Below are the code and all the weights of a small trained network. Each question names an input and a target symbol and asks about switching units off, where a switched-off unit gives its printed mean instead of its output.

import numpy as np


def w(rows, s, z=0):
    codes = np.array(rows[::2]) - 128.0
    scale = np.full(codes.shape[1], s)
    scale[-1] = z or s
    return codes * scale


def f(y):
    return np.maximum(y, 0)


def softmax(a):
    e = np.exp(a - a.max(-1, keepdims=True))
    return e / e.sum(-1, keepdims=True)


def log_softmax(a):
    a = a - a.max(-1, keepdims=True)
    return a - np.log(np.exp(a).sum(-1, keepdims=True))


def net(x, mask):
    ids = ['αβγδεζθμξπστφψ'.index(c) for c in x.split()]
    T = len(ids)
    res = E[ids] + P[:T]
    u = 0
    for l in range(3):
        r = res
        for j in range(2):
            rows = slice(4 * j, 4 * j + 4)
            q, k, v = (r @ M[l][rows].T for M in (Q, K, V))
            z = softmax(np.where(np.tri(T) > 0, q @ k.T / 4**0.5, -1e9)) @ v
            o = O[l][rows]
            res = res + np.where(mask[u + j], z, o[:, -1]) @ o[:, :-1]
        u += 2
        y = f(res @ A[l][:, :-1].T + A[l][:, -1])
        res = res + np.where(mask[u : u + 8], y, B[l][:, -1]) @ B[l][:, :-1]
        u += 8
    return log_softmax(res[-1] @ U[:, :-1].T + U[:, -1])


Q, K, V, O, A, B = {}, {}, {}, {}, {}, {}
E = w([
[78,195,50,49,118],'α',
[116,132,179,125,126],'β',
[68,125,223,149,96],'γ',
[119,132,177,127,131],'δ',
[107,220,78,171,175],'ε',
[114,132,176,125,126],'ζ',
[118,127,174,121,127],'θ',
[194,97,65,87,216],'μ',
[102,191,173,227,171],'ξ',
[173,124,134,182,2],'π',
[111,52,201,81,131],'σ',
[86,154,167,96,197],'τ',
[117,128,175,122,125],'φ',
[193,48,116,143,105],'ψ',
],0.016)
P = w([
[170,254,142,65,44],'0',
[178,244,159,92,84],'1',
[151,198,153,102,104],'2',
[135,160,153,125,129],'3',
[107,127,150,152,152],'4',
[94,94,147,176,180],'5',
[72,59,141,195,204],'6',
[56,31,140,227,227],'7',
[36,3,130,240,239],'8',
],0.0063)
Q[0] = w([
[61,49,193,10,110],'L0H0',
[78,196,120,87,230],'L0H0',
[110,86,115,132,203],'L0H0',
[150,204,52,97,164],'L0H0',
[146,90,78,120,148],'L0H1',
[97,178,88,171,127],'L0H1',
[105,133,100,104,158],'L0H1',
[71,114,171,162,115],'L0H1',
],0.011)
K[0] = w([
[53,16,207,2,139],'L0H0',
[57,179,126,125,250],'L0H0',
[132,80,144,166,240],'L0H0',
[136,193,50,111,213],'L0H0',
[125,84,107,101,133],'L0H1',
[103,178,97,184,153],'L0H1',
[133,106,77,116,163],'L0H1',
[133,68,146,188,124],'L0H1',
],0.0098)
V[0] = w([
[95,110,212,61,58],'L0H0',
[165,43,162,129,3],'L0H0',
[66,29,82,168,139],'L0H0',
[87,140,25,179,58],'L0H0',
[106,181,47,168,120],'L0H1',
[18,67,171,126,15],'L0H1',
[94,64,141,26,134],'L0H1',
[83,176,229,105,154],'L0H1',
],0.0043)
O[0] = w([
[147,93,170,50,76,176],'L0H0',
[191,70,166,233,48,85],'L0H0',
[106,156,177,203,180,52],'L0H0',
[223,203,106,173,154,42],'L0H0',
[192,81,176,52,100,100],'L0H1',
[210,209,63,120,253,112],'L0H1',
[137,228,125,198,121,80],'L0H1',
[191,79,72,174,105,249],'L0H1',
],0.0047,0.0021)
A[0] = w([
[178,90,247,117,102,147],'L0N0',
[13,187,31,21,159,117],'L0N1',
[193,30,114,129,108,170],'L0N2',
[150,24,164,141,54,144],'L0N3',
[202,124,254,148,174,212],'L0N4',
[135,30,192,94,143,166],'L0N5',
[187,75,132,125,109,11],'L0N6',
[120,135,157,201,18,2],'L0N7',
],0.0064,0.0039)
B[0] = w([
[76,154,80,135,108,223],'L0N0',
[122,62,99,120,176,221],'L0N1',
[147,165,100,188,149,197],'L0N2',
[142,200,118,175,167,221],'L0N3',
[25,149,68,96,106,254],'L0N4',
[51,183,97,159,150,223],'L0N5',
[57,165,109,75,196,143],'L0N6',
[148,193,254,181,156,153],'L0N7',
],0.007,0.0054)
Q[1] = w([
[1,173,153,141,144],'L1H0',
[102,106,94,61,161],'L1H0',
[62,124,45,202,191],'L1H0',
[38,190,162,165,93],'L1H0',
[159,67,144,160,112],'L1H1',
[195,112,155,171,170],'L1H1',
[143,234,111,62,102],'L1H1',
[186,33,225,118,93],'L1H1',
],0.0092)
K[1] = w([
[30,139,160,207,183],'L1H0',
[54,127,126,86,191],'L1H0',
[99,98,40,228,207],'L1H0',
[39,157,219,254,150],'L1H0',
[151,95,153,63,76],'L1H1',
[123,104,178,91,33],'L1H1',
[90,253,137,102,195],'L1H1',
[204,114,57,68,90],'L1H1',
],0.0084)
V[1] = w([
[102,176,255,135,128],'L1H0',
[197,124,72,140,166],'L1H0',
[191,173,132,62,203],'L1H0',
[197,112,159,135,90],'L1H0',
[80,226,143,158,193],'L1H1',
[136,20,189,150,12],'L1H1',
[148,206,141,141,200],'L1H1',
[70,101,130,227,187],'L1H1',
],0.007)
O[1] = w([
[74,184,203,139,182,145],'L1H0',
[201,101,82,132,131,96],'L1H0',
[202,151,147,45,89,93],'L1H0',
[188,47,161,167,146,30],'L1H0',
[131,231,95,102,178,254],'L1H1',
[52,1,134,197,115,27],'L1H1',
[138,212,107,69,150,174],'L1H1',
[120,123,94,119,210,193],'L1H1',
],0.0062,0.0074)
A[1] = w([
[172,122,167,63,155,246],'L1N0',
[82,122,72,139,179,108],'L1N1',
[80,129,88,47,60,171],'L1N2',
[109,99,155,158,147,254],'L1N3',
[163,181,38,113,117,111],'L1N4',
[118,151,188,58,145,85],'L1N5',
[111,111,126,124,243,222],'L1N6',
[207,29,2,102,125,116],'L1N7',
],0.0071,0.0047)
B[1] = w([
[214,197,196,145,83,166],'L1N0',
[123,38,142,121,170,218],'L1N1',
[47,163,33,100,178,191],'L1N2',
[180,2,137,141,79,162],'L1N3',
[88,170,127,49,236,210],'L1N4',
[160,220,152,161,160,171],'L1N5',
[149,54,173,182,71,250],'L1N6',
[217,180,153,168,199,163],'L1N7',
],0.0057,0.011)
Q[2] = w([
[41,143,127,142,88],'L2H0',
[96,179,68,108,136],'L2H0',
[177,68,123,127,87],'L2H0',
[75,178,128,67,106],'L2H0',
[70,211,171,112,188],'L2H1',
[147,74,167,72,73],'L2H1',
[66,254,139,149,210],'L2H1',
[80,162,206,101,172],'L2H1',
],0.0077)
K[2] = w([
[148,109,98,200,195],'L2H0',
[99,167,100,159,197],'L2H0',
[137,105,95,94,94],'L2H0',
[129,126,125,133,181],'L2H0',
[78,144,168,87,227],'L2H1',
[135,134,167,66,101],'L2H1',
[118,94,118,170,246],'L2H1',
[111,66,179,151,184],'L2H1',
],0.011)
V[2] = w([
[144,97,63,146,143],'L2H0',
[146,165,93,105,92],'L2H0',
[125,92,171,40,107],'L2H0',
[50,92,102,59,114],'L2H0',
[87,62,184,131,182],'L2H1',
[142,211,158,236,100],'L2H1',
[102,175,153,96,63],'L2H1',
[93,122,2,131,92],'L2H1',
],0.009)
O[2] = w([
[166,131,39,116,117,50],'L2H0',
[112,83,140,94,101,191],'L2H0',
[80,154,153,88,93,2],'L2H0',
[40,130,103,87,160,139],'L2H0',
[87,179,160,68,112,99],'L2H1',
[144,156,130,207,234,147],'L2H1',
[54,84,126,144,181,103],'L2H1',
[139,129,2,142,111,161],'L2H1',
],0.0096,0.006)
A[2] = w([
[132,97,127,41,172,33],'L2N0',
[119,188,110,64,96,169],'L2N1',
[118,113,112,83,89,94],'L2N2',
[111,32,152,126,151,255],'L2N3',
[132,80,93,117,190,238],'L2N4',
[80,73,162,91,105,139],'L2N5',
[103,106,148,64,136,148],'L2N6',
[7,172,150,140,73,188],'L2N7',
],0.011,0.0079)
B[2] = w([
[119,65,165,173,101,178],'L2N0',
[164,178,134,80,98,207],'L2N1',
[159,91,137,163,84,149],'L2N2',
[73,150,138,248,21,152],'L2N3',
[107,108,125,180,131,230],'L2N4',
[88,200,63,157,89,150],'L2N5',
[32,143,144,138,97,177],'L2N6',
[164,64,143,62,125,253],'L2N7',
],0.011,0.016)
U = w([
[142,118,107,117,88,138],'α',
[100,89,135,162,124,198],'β',
[128,35,212,147,159,53],'γ',
[105,99,136,154,131,159],'δ',
[150,255,72,56,192,111],'ε',
[104,103,138,163,121,150],'ζ',
[102,105,136,158,125,155],'θ',
[224,117,187,86,138,255],'μ',
[122,192,147,104,247,33],'ξ',
[134,167,183,209,76,128],'π',
[113,67,83,62,220,84],'σ',
[109,209,192,83,136,52],'τ',
[102,103,134,158,125,168],'φ',
[119,130,55,167,185,193],'ψ',
],0.0096,0.007)

Each question gives the input, a string of symbols that net reads in full, and the target symbol t.
The units are the heads (4 rows each of Q, K, V and O) and the neurons (one row each of A and B). Each row of codes is followed by its name. A weight is (code - 128) times the scale printed after its matrix; where a second scale follows, it is the last column's (O, A, B and U).
mask holds one flag per unit, layer by layer, with each layer's heads first. A switched-off unit (its flag False) gives its mean, the last column of its rows in O or B, instead of its output. The means were averaged over made-up inputs and are rounded, as every weight is.
A unit's drop is (log p(t) with every unit on - log p(t) with that unit switched off) / (log p(t) with every unit on - log p(t) with every unit switched off).
The circuit of an input: a set's keep is (log p(t) with only the set's units on - log p(t) with every unit switched off) / (log p(t) with every unit on - log p(t) with every unit switched off). Starting from the 12 units with the biggest drops (on a tie, the unit counted first), units are removed one at a time, each time the one whose removal leaves the highest keep (on an exact tie, the one counted first), for as long as the keep stays at least 0.8.
circuit, biggest first: the units of the circuit, biggest drop first
unit that matters most: the unit with the biggest drop
k most important neurons: the k neurons with the biggest drops, biggest first
k most important neurons of layer l: the k neurons of layer l with the biggest drops, biggest first
which heads matter: for each layer, one digit per head in row order, 1 if its drop is at least 0.15 and else 0, layers parted by /
input ε τ ψ σ σ θ φ γ ζ, target γ: circuit, biggest first : L1H0; L2N7; L2H1; L0H0
input τ θ ε δ, target ε: which heads matter : 10 / 00 / 00
input β σ β σ τ β π, target π: circuit, biggest first : L0N7; L0H0
input γ τ τ α φ α β, target α: 2 most important neurons : L0N1; L1N4
input τ μ ψ ε ξ δ, target ξ: circuit, biggest first : L1H1; L2H1
input π ψ σ φ μ, target μ: circuit, biggest first : L1N7; L1H0; L2H1
input μ π β ψ φ π ε σ β, target σ: which heads matter : 10 / 11 / 11
input δ φ ε μ ε φ μ γ, target γ: unit that matters most : L1H0
input ε ψ τ β, target τ: which heads matter : 11 / 00 / 11
input δ ζ ψ ε π, target π: circuit, biggest first : L0N7; L0H0
input τ τ ψ β ζ α δ, target α: 4 most important neurons : L0N1; L1N4; L1N2; L1N7
input α ψ τ π ξ β, target ξ: circuit, biggest first : L2H1; L1H0
input ξ ζ π π γ δ, target γ: 2 most important neurons of layer 0 : L0N5; L0N4
input α π α τ β γ ε ψ β, target ψ: 2 most important neurons of layer 2 : L2N7; L2N1
input δ ξ α φ, target α: unit that matters most : L1N4
input ε δ δ θ δ π ξ, target ξ: 3 most important neurons : L0N1; L0N4; L2N0
input σ τ ψ α σ μ ψ ζ, target ψ: 4 most important neurons : L0N2; L1N0; L0N3; L0N5
input β ζ μ μ, target μ: circuit, biggest first : L1H0; L1N7; L2H1
input τ σ σ ζ, target σ: 4 most important neurons : L0N5; L2N7; L0N0; L0N4
input μ ε τ ζ, target τ: 2 most important neurons : L0N1; L0N5
input φ ψ β, target ψ: 2 most important neurons : L0N2; L1N4
input ξ ζ δ α α, target α: which heads matter : 00 / 00 / 01
input ε ψ ψ ζ, target ψ: 2 most important neurons : L0N3; L0N2
input μ φ τ δ φ π φ γ, target γ: 2 most important neurons : L2N7; L0N5
input ψ τ ζ μ ξ τ ε, target ε: 2 most important neurons : L1N4; L2N1
input ψ ψ ε δ φ π φ, target π: which heads matter : 10 / 10 / 10
input π σ ε φ, target ε: circuit, biggest first : L1H1
